Below are the code and all the weights of a small trained network. Each question names an input and a target symbol and asks about switching units off, where a switched-off unit gives its printed mean instead of its output.

import numpy as np


def w(rows, s, z=0):
    codes = np.array(rows[::2]) - 128.0
    scale = np.full(codes.shape[1], s)
    scale[-1] = z or s
    return codes * scale


def f(y):
    return np.maximum(y, 0)


def softmax(a):
    e = np.exp(a - a.max(-1, keepdims=True))
    return e / e.sum(-1, keepdims=True)


def log_softmax(a):
    a = a - a.max(-1, keepdims=True)
    return a - np.log(np.exp(a).sum(-1, keepdims=True))


def net(x, mask):
    ids = ['ΘΣβδελ'.index(c) for c in x.split()]
    T = len(ids)
    res = E[ids] + P[:T]
    u = 0
    for l in range(3):
        r = res
        for j in range(3):
            rows = slice(3 * j, 3 * j + 3)
            q, k, v = (r @ M[l][rows].T for M in (Q, K, V))
            z = softmax(np.where(np.tri(T) > 0, q @ k.T / 3**0.5, -1e9)) @ v
            o = O[l][rows]
            res = res + np.where(mask[u + j], z, o[:, -1]) @ o[:, :-1]
        u += 3
        y = f(res @ A[l][:, :-1].T + A[l][:, -1])
        res = res + np.where(mask[u : u + 4], y, B[l][:, -1]) @ B[l][:, :-1]
        u += 4
    return log_softmax(res[-1] @ U[:, :-1].T + U[:, -1])


Q, K, V, O, A, B = {}, {}, {}, {}, {}, {}
E = w([
[225,25,218,143],'Θ',
[28,218,160,151],'Σ',
[100,158,110,218],'β',
[184,121,106,132],'δ',
[58,126,21,83],'ε',
[178,57,166,8],'λ',
],0.013)
P = w([
[114,234,195,216],'0',
[43,151,158,147],'1',
[114,121,128,139],'2',
[97,158,115,113],'3',
[99,179,131,83],'4',
[64,194,163,1],'5',
[106,169,119,86],'6',
[102,182,129,93],'7',
[149,151,87,106],'8',
],0.0059)
Q[0] = w([
[184,159,193,251],'L0H0',
[46,231,120,119],'L0H0',
[166,144,63,85],'L0H0',
[2,132,161,122],'L0H1',
[73,43,57,100],'L0H1',
[83,79,107,31],'L0H1',
[135,222,106,179],'L0H2',
[62,19,32,137],'L0H2',
[200,79,84,136],'L0H2',
],0.0062)
K[0] = w([
[142,174,84,233],'L0H0',
[163,161,154,77],'L0H0',
[131,47,116,63],'L0H0',
[147,126,162,105],'L0H1',
[116,77,65,1],'L0H1',
[58,85,64,57],'L0H1',
[133,129,177,139],'L0H2',
[22,238,84,107],'L0H2',
[139,145,120,66],'L0H2',
],0.0085)
V[0] = w([
[176,196,148,58],'L0H0',
[57,70,45,180],'L0H0',
[92,157,41,155],'L0H0',
[73,6,125,36],'L0H1',
[119,233,118,53],'L0H1',
[54,127,255,201],'L0H1',
[234,106,71,131],'L0H2',
[47,146,124,76],'L0H2',
[68,69,179,84],'L0H2',
],0.0071)
O[0] = w([
[244,159,103,215,134],'L0H0',
[16,99,196,40,83],'L0H0',
[91,76,123,144,88],'L0H0',
[207,17,58,104,101],'L0H1',
[198,145,137,134,143],'L0H1',
[165,138,87,130,250],'L0H1',
[95,76,83,192,55],'L0H2',
[198,167,91,2,130],'L0H2',
[181,154,51,39,160],'L0H2',
],0.005,0.0025)
A[0] = w([
[58,135,123,52,232],'L0N0',
[99,149,41,155,75],'L0N1',
[134,120,132,80,6],'L0N2',
[134,103,124,1,14],'L0N3',
],0.0085,0.002)
B[0] = w([
[253,81,45,136,228],'L0N0',
[104,41,182,18,194],'L0N1',
[87,169,158,167,160],'L0N2',
[205,173,192,121,252],'L0N3',
],0.0056,0.0039)
Q[1] = w([
[74,111,118,165],'L1H0',
[89,119,125,81],'L1H0',
[48,174,53,103],'L1H0',
[156,59,55,167],'L1H1',
[122,214,136,115],'L1H1',
[155,47,254,141],'L1H1',
[76,29,95,101],'L1H2',
[117,154,64,171],'L1H2',
[118,137,89,135],'L1H2',
],0.0096)
K[1] = w([
[157,97,137,93],'L1H0',
[86,40,205,148],'L1H0',
[182,100,74,192],'L1H0',
[223,206,30,117],'L1H1',
[45,179,81,163],'L1H1',
[254,116,115,93],'L1H1',
[73,144,50,169],'L1H2',
[69,185,116,13],'L1H2',
[113,105,132,150],'L1H2',
],0.0072)
V[1] = w([
[62,171,103,98],'L1H0',
[154,113,117,107],'L1H0',
[59,158,126,126],'L1H0',
[166,134,137,12],'L1H1',
[187,132,155,169],'L1H1',
[81,107,110,147],'L1H1',
[76,151,196,135],'L1H2',
[131,194,87,138],'L1H2',
[148,155,218,152],'L1H2',
],0.011)
O[1] = w([
[38,111,135,141,110],'L1H0',
[129,137,164,134,103],'L1H0',
[1,151,139,118,129],'L1H0',
[136,178,185,77,162],'L1H1',
[104,176,144,237,211],'L1H1',
[119,81,109,126,56],'L1H1',
[150,174,163,85,143],'L1H2',
[225,127,127,176,124],'L1H2',
[92,198,120,147,253],'L1H2',
],0.0073,0.0044)
A[1] = w([
[182,191,142,134,4],'L1N0',
[54,108,254,161,171],'L1N1',
[147,75,175,160,5],'L1N2',
[198,169,174,167,133],'L1N3',
],0.0086,0.0032)
B[1] = w([
[168,140,185,123,205],'L1N0',
[121,1,120,46,229],'L1N1',
[171,177,103,38,139],'L1N2',
[41,219,146,205,255],'L1N3',
],0.006,0.0065)
Q[2] = w([
[92,186,75,254],'L2H0',
[129,66,204,15],'L2H0',
[141,125,47,98],'L2H0',
[129,57,164,130],'L2H1',
[106,163,126,66],'L2H1',
[35,175,63,236],'L2H1',
[152,218,213,44],'L2H2',
[61,88,186,174],'L2H2',
[157,94,163,79],'L2H2',
],0.0083)
K[2] = w([
[122,155,165,219],'L2H0',
[157,107,112,67],'L2H0',
[221,104,24,158],'L2H0',
[113,2,85,52],'L2H1',
[94,104,102,163],'L2H1',
[153,204,201,201],'L2H1',
[149,93,85,110],'L2H2',
[180,215,130,98],'L2H2',
[92,79,130,176],'L2H2',
],0.0091)
V[2] = w([
[159,111,180,2],'L2H0',
[54,136,97,161],'L2H0',
[207,116,126,174],'L2H0',
[99,115,92,169],'L2H1',
[101,124,50,85],'L2H1',
[120,70,68,84],'L2H1',
[98,147,137,106],'L2H2',
[108,182,157,183],'L2H2',
[108,142,65,147],'L2H2',
],0.01)
O[2] = w([
[55,200,1,35,86],'L2H0',
[238,133,167,205,131],'L2H0',
[33,2,143,64,133],'L2H0',
[218,58,227,154,120],'L2H1',
[165,148,85,148,55],'L2H1',
[117,144,107,247,2],'L2H1',
[193,179,16,101,146],'L2H2',
[67,189,155,130,214],'L2H2',
[168,23,126,161,127],'L2H2',
],0.0049,0.0095)
A[2] = w([
[224,157,1,179,187],'L2N0',
[122,154,91,131,5],'L2N1',
[156,56,120,165,62],'L2N2',
[187,73,69,165,214],'L2N3',
],0.0074,0.0017)
B[2] = w([
[107,102,2,183,255],'L2N0',
[215,109,169,130,159],'L2N1',
[107,124,59,235,187],'L2N2',
[81,151,189,153,181],'L2N3',
],0.0055,0.0054)
U = w([
[123,2,164,86,120],'Θ',
[219,216,200,51,70],'Σ',
[84,183,86,250,48],'β',
[141,89,189,151,3],'δ',
[20,89,8,122,159],'ε',
[25,46,137,61,163],'λ',
],0.0053,0.0021)

Each question gives the input, a string of symbols that net reads in full, and the target symbol t.
The units are the heads (3 rows each of Q, K, V and O) and the neurons (one row each of A and B). Each row of codes is followed by its name. A weight is (code - 128) times the scale printed after its matrix; where a second scale follows, it is the last column's (O, A, B and U).
mask holds one flag per unit, layer by layer, with each layer's heads first. A switched-off unit (its flag False) gives its mean, the last column of its rows in O or B, instead of its output. The means were averaged over made-up inputs and are rounded, as every weight is.
A unit's drop is (log p(t) with every unit on - log p(t) with that unit switched off) / (log p(t) with every unit on - log p(t) with every unit switched off).
The circuit of an input: a set's keep is (log p(t) with only the set's units on - log p(t) with every unit switched off) / (log p(t) with every unit on - log p(t) with every unit switched off). Starting from the 12 units with the biggest drops (on a tie, the unit counted first), units are removed one at a time, each time the one whose removal leaves the highest keep (on an exact tie, the one counted first), for as long as the keep stays at least 0.8.
circuit, biggest first: the units of the circuit, biggest drop first
k most important neurons: the k neurons with the biggest drops, biggest first
heads that matter: for each layer, one digit per head in row order, 1 if its drop is at least 0.15 and else 0, layers parted by /
drop when u is switched off: that unit's drop, to one decimal
input Σ Σ λ, target Σ: circuit, biggest first : [L1H1 L0H2]
input Σ ε β δ Θ λ λ λ Σ, target Σ: heads that matter : 011 / 101 / 110
input ε δ Θ β δ, target ε: 2 most important neurons : [L1N3 L0N3]
input Σ Θ Θ, target β: 2 most important neurons : [L1N1 L0N1]
input δ Θ Θ ε λ λ Θ ε Σ, target δ: heads that matter : 101 / 011 / 100
input Σ δ δ λ Σ Σ δ β, target Σ: heads that matter : 011 / 001 / 110
input ε λ λ, target Σ: circuit, biggest first : [L1H1 L0N3]
input Θ β β ε β β δ, target Θ: most important neuron : [L1N1]
input ε Θ δ Σ, target ε: heads that matter : 100 / 011 / 110
input λ Σ Σ Σ β β β, target λ: 3 most important neurons : [L1N3 L0N3 L1N0]
input δ Θ λ β λ λ λ β β, target δ: heads that matter : 101 / 011 / 100
input λ δ Θ δ, target λ: 3 most important neurons : [L1N0 L0N3 L1N3]
input β ε Θ, target ε: heads that matter : 110 / 000 / 110
input ε β β ε Θ β, target ε: 2 most important neurons : [L1N3 L2N0]
input δ Σ λ δ ε δ, target δ: most important neuron : [L0N1]
input δ ε Σ, target δ: heads that matter : 011 / 010 / 100
input β β Θ β λ Θ β λ δ, target β: 2 most important neurons : [L1N1 L2N0]
input β Σ ε δ δ β, target β: 2 most important neurons : [L1N1 L0N0]
input Θ β ε Θ, target ε: 2 most important neurons : [L0N1 L1N3]
input ε Θ β β, target ε: 2 most important neurons : [L1N3 L0N1]
input β λ ε δ Σ Θ Σ, target β: 2 most important neurons : [L1N1 L2N0]
input ε Θ λ Σ, target ε: most important neuron : [L1N3]
input Θ Θ λ β, target Θ: drop when L0H0 is switched off : 0.4
input δ β ε β β Σ Θ, target λ: drop when L1N0 is switched off : -0.1
input Σ ε Σ Σ Σ Σ ε Σ, target Σ: drop when L1H2 is switched off : 0.2
